Below is a small trained network, with its code and all its weights. Each question gives an input and a target symbol and asks what happens when units are switched off, that is, made to give their printed mean instead of their output.

import numpy as np


def w(rows, s, z=0):
    codes = np.array(rows[::2]) - 128.0
    scale = np.full(codes.shape[1], s)
    scale[-1] = z or s
    return codes * scale


def f(y):
    return np.maximum(y, 0)


def softmax(a):
    e = np.exp(a - a.max(-1, keepdims=True))
    return e / e.sum(-1, keepdims=True)


def log_softmax(a):
    a = a - a.max(-1, keepdims=True)
    return a - np.log(np.exp(a).sum(-1, keepdims=True))


def net(x, mask):
    ids = ['αβγζλξσψω'.index(c) for c in x.split()]
    T = len(ids)
    res = E[ids] + P[:T]
    u = 0
    for l in range(2):
        r = res
        for j in range(2):
            rows = slice(3 * j, 3 * j + 3)
            q, k, v = (r @ M[l][rows].T for M in (Q, K, V))
            z = softmax(np.where(np.tri(T) > 0, q @ k.T / 3**0.5, -1e9)) @ v
            o = O[l][rows]
            res = res + np.where(mask[u + j], z, o[:, -1]) @ o[:, :-1]
        u += 2
        y = f(res @ A[l][:, :-1].T + A[l][:, -1])
        res = res + np.where(mask[u : u + 4], y, B[l][:, -1]) @ B[l][:, :-1]
        u += 4
    return log_softmax(res[-1] @ U[:, :-1].T + U[:, -1])


Q, K, V, O, A, B = {}, {}, {}, {}, {}, {}
E = w([
[132,133,101,114,82,126,171,131,72,1,195,93],'α',
[136,109,77,81,82,82,43,112,191,129,132,116],'β',
[114,136,106,94,99,146,150,188,215,149,171,175],'γ',
[181,80,146,109,132,108,94,180,106,76,104,127],'ζ',
[179,128,101,113,130,169,124,192,111,117,149,100],'λ',
[124,105,112,96,167,107,128,96,157,56,159,73],'ξ',
[162,169,116,158,154,79,204,160,128,116,151,92],'σ',
[102,124,51,125,125,162,174,113,128,69,79,59],'ψ',
[181,103,99,206,125,175,108,119,124,130,114,158],'ω',
],0.02)
P = w([
[196,135,198,34,124,145,151,2,94,149,154,206],'0',
[175,203,104,93,106,127,105,106,107,93,178,169],'1',
[179,203,144,156,117,115,115,121,146,78,196,93],'2',
[157,160,118,164,133,83,105,108,162,75,180,92],'3',
[157,131,91,166,175,113,110,99,168,112,188,57],'4',
[173,79,130,183,177,85,117,140,138,130,202,36],'5',
[118,67,52,166,205,85,160,141,158,95,190,87],'6',
],0.0082)
Q[0] = w([
[67,64,182,103,137,156,125,110,60,254,129,135],'L0H1',
[88,87,114,65,106,129,111,123,79,112,165,123],'L0H1',
[209,157,136,118,175,135,144,85,142,90,116,84],'L0H1',
[162,79,95,75,72,81,103,187,110,59,126,142],'L0H2',
[151,147,126,45,133,127,49,115,137,127,119,121],'L0H2',
[98,88,43,81,197,143,137,141,165,77,150,65],'L0H2',
],0.0083)
K[0] = w([
[176,122,181,67,31,86,107,113,140,83,143,174],'L0H1',
[97,58,128,104,109,138,129,150,189,174,125,116],'L0H1',
[115,101,125,205,135,103,106,106,98,129,61,42],'L0H1',
[157,3,88,142,125,48,95,210,62,124,138,77],'L0H2',
[127,115,149,97,134,117,71,106,144,116,80,68],'L0H2',
[85,40,90,169,173,134,139,166,172,105,165,108],'L0H2',
],0.0073)
V[0] = w([
[115,41,120,120,46,170,244,218,126,25,89,181],'L0H1',
[104,159,69,182,59,147,165,163,216,95,103,217],'L0H1',
[96,64,247,114,38,54,112,158,221,141,174,167],'L0H1',
[50,185,154,87,200,235,72,31,78,177,141,139],'L0H2',
[254,109,152,93,119,62,21,52,12,172,98,124],'L0H2',
[190,5,111,29,96,126,116,112,86,140,178,157],'L0H2',
],0.0045)
O[0] = w([
[156,83,177,90,128,185,189,105,133,131,180,113,172],'L0H1',
[152,101,181,135,149,96,69,86,108,254,149,113,203],'L0H1',
[70,160,137,135,190,188,99,60,89,187,167,98,98],'L0H1',
[96,123,186,125,118,102,145,189,89,57,117,221,4],'L0H2',
[107,207,122,150,121,197,248,103,144,87,178,101,40],'L0H2',
[143,144,11,106,111,170,113,114,75,59,106,112,186],'L0H2',
],0.0094,0.0048)
A[0] = w([
[104,107,150,110,181,125,147,88,133,129,156,113,134],'L0N1',
[142,131,140,100,141,147,140,107,102,100,132,121,113],'L0N2',
[9,243,230,183,42,218,32,248,41,195,18,69,11],'L0N3',
[150,136,96,104,80,142,140,121,107,111,145,145,118],'L0N4',
],0.011)
B[0] = w([
[140,125,169,132,157,114,117,99,84,129,105,133,194],'L0N1',
[136,172,103,158,119,103,59,161,139,127,138,71,186],'L0N2',
[159,75,18,183,189,50,248,215,84,186,46,85,128],'L0N3',
[96,132,173,134,143,130,58,115,97,175,124,79,255],'L0N4',
],0.012,0.0043)
Q[1] = w([
[108,146,142,137,182,104,185,27,11,92,42,219],'L1H1',
[225,186,194,99,80,89,140,192,97,103,127,128],'L1H1',
[154,157,154,203,144,81,137,135,41,111,15,76],'L1H1',
[78,202,211,227,78,121,191,158,165,43,3,184],'L1H2',
[115,68,170,198,137,100,91,43,248,121,122,135],'L1H2',
[10,56,204,150,140,145,109,13,47,190,63,212],'L1H2',
],0.0064)
K[1] = w([
[130,236,191,74,109,95,66,89,120,125,140,117],'L1H1',
[121,133,119,124,86,121,146,48,114,100,96,88],'L1H1',
[104,204,173,78,101,138,176,93,121,137,158,169],'L1H1',
[98,229,185,75,66,156,166,106,76,164,122,190],'L1H2',
[119,189,69,140,116,192,129,187,149,173,185,142],'L1H2',
[110,197,201,2,70,128,58,148,175,126,159,99],'L1H2',
],0.0078)
V[1] = w([
[166,164,131,236,168,53,77,226,97,154,186,157],'L1H1',
[154,110,88,78,145,254,152,190,145,123,147,145],'L1H1',
[139,120,134,71,88,135,88,153,118,122,226,131],'L1H1',
[46,97,122,81,33,156,89,154,172,176,177,96],'L1H2',
[150,194,127,131,123,112,168,180,141,191,112,97],'L1H2',
[100,146,150,31,187,29,148,167,174,94,135,117],'L1H2',
],0.0079)
O[1] = w([
[127,193,209,147,192,134,126,203,44,121,218,173,236],'L1H1',
[168,131,139,82,86,130,105,36,131,75,254,219,134],'L1H1',
[98,219,132,137,127,199,169,67,67,126,127,148,254],'L1H1',
[76,82,163,184,98,127,156,180,44,118,206,91,86],'L1H2',
[152,117,67,26,177,95,133,179,12,221,140,100,166],'L1H2',
[95,91,133,75,195,224,128,162,170,110,175,50,59],'L1H2',
],0.0087,0.0057)
A[1] = w([
[83,139,108,139,149,191,195,96,65,94,127,154,174],'L1N1',
[43,157,145,107,19,146,190,99,184,88,128,197,5],'L1N2',
[54,148,113,113,151,77,127,254,164,143,56,87,112],'L1N3',
[122,51,172,201,192,183,95,130,80,142,58,119,152],'L1N4',
],0.0072,0.003)
B[1] = w([
[148,170,165,111,2,116,187,132,241,176,144,211,218],'L1N1',
[178,94,85,154,185,127,90,49,124,149,16,75,168],'L1N2',
[138,105,176,153,111,150,187,136,91,89,225,176,254],'L1N3',
[181,205,110,44,167,52,99,130,161,80,76,31,175],'L1N4',
],0.0087,0.004)
U = w([
[127,143,82,62,174,164,130,105,98,159,79,88,93],'α',
[100,23,200,237,118,169,158,34,113,162,161,88,153],'β',
[174,104,45,158,31,174,144,168,167,62,208,178,111],'γ',
[171,31,102,86,2,148,163,151,170,129,71,74,133],'ζ',
[229,159,40,38,62,178,143,44,140,99,62,95,210],'λ',
[127,148,118,172,128,241,109,111,217,69,104,125,57],'ξ',
[153,135,94,150,69,75,97,143,152,102,61,170,139],'σ',
[75,127,23,170,89,172,149,119,121,160,67,99,58],'ψ',
[162,137,148,135,42,184,148,140,155,136,60,80,3],'ω',
],0.0043,0.0045)

Each question gives the input, a string of symbols that net reads in full, and the target symbol t.
The units are the heads (3 rows each of Q, K, V and O) and the neurons (one row each of A and B). Each row of codes is followed by its name. A weight is (code - 128) times the scale printed after its matrix; where a second scale follows, it is the last column's (O, A, B and U).
mask holds one flag per unit, layer by layer, with each layer's heads first. A switched-off unit (its flag False) gives its mean, the last column of its rows in O or B, instead of its output. The means were averaged over made-up inputs and are rounded, as every weight is.
A unit's drop is (log p(t) with every unit on - log p(t) with that unit switched off) / (log p(t) with every unit on - log p(t) with every unit switched off).
The circuit of an input: a set's keep is (log p(t) with only the set's units on - log p(t) with every unit switched off) / (log p(t) with every unit on - log p(t) with every unit switched off). Starting from all 12 units, units are removed one at a time, each time the one whose removal leaves the highest keep (on an exact tie, the one counted first), for as long as the keep stays at least 0.8.
units of the circuit, in order: the units of the circuit, biggest drop first
unit that matters most: the unit with the biggest drop
k most important neurons: the k neurons with the biggest drops, biggest first
k most important neurons of layer l: the k neurons of layer l with the biggest drops, biggest first
heads that matter: for each layer, one digit per head in row order, 1 if its drop is at least 0.15 and else 0, layers parted by /
input ω γ α, target σ: heads that matter	10 / 01
input α σ α, target α: units of the circuit, in order	[L0N4; L1H2; L1H1]
input γ σ γ ω σ γ γ, target α: most important neuron of layer 0	[L0N1]
input γ σ λ, target α: heads that matter	00 / 11
input ζ α γ, target λ: units of the circuit, in order	[L1H1; L0H2]
input γ γ ζ γ λ, target γ: units of the circuit, in order	[L1H1; L0H1]
input α γ σ σ ψ λ, target ζ: units of the circuit, in order	[L1H1; L0H1]
input ω γ ζ ω σ, target σ: units of the circuit, in order	[L1H2; L0H1]
input ω ω γ ψ γ γ, target ζ: heads that matter	11 / 10
input α σ σ, target α: heads that matter	00 / 01
input γ γ λ α γ γ ξ, target ξ: heads that matter	10 / 01
input ζ α ω, target σ: heads that matter	00 / 01
input γ σ β ψ, target ζ: heads that matter	11 / 10
input γ σ γ σ α, target α: units of the circuit, in order	[L1H2; L0N4; L1H1; L0H2]
input α σ σ ξ, target α: most important neuron	[L0N1]
input γ ω γ ω ψ, target σ: units of the circuit, in order	[L1H2; L0H1; L0H2]
input γ γ γ γ σ β, target α: heads that matter	11 / 11
input λ σ γ γ α, target β: units of the circuit, in order	[L0N4; L1H2]
input γ γ γ α, target β: heads that matter	10 / 01
input ψ ψ γ λ γ γ λ, target γ: heads that matter	00 / 11
input λ σ γ γ γ β, target β: unit that matters most	L1H2
input γ ψ γ, target ζ: heads that matter	10 / 10
input γ γ σ ξ γ ξ γ, target ξ: units of the circuit, in order	[L1H2; L0H1]
input γ σ γ ξ α, target ξ: heads that matter	00 / 01
input ψ ψ γ γ β ω σ, target σ: heads that matter	00 / 01
input α λ σ, target α: 2 most important neurons	[L0N2; L0N4]
input γ ω β λ, target σ: units of the circuit, in order	[L1H2]
input β γ σ γ α α γ, target β: 2 most important neurons of layer 0	[L0N4; L0N2]
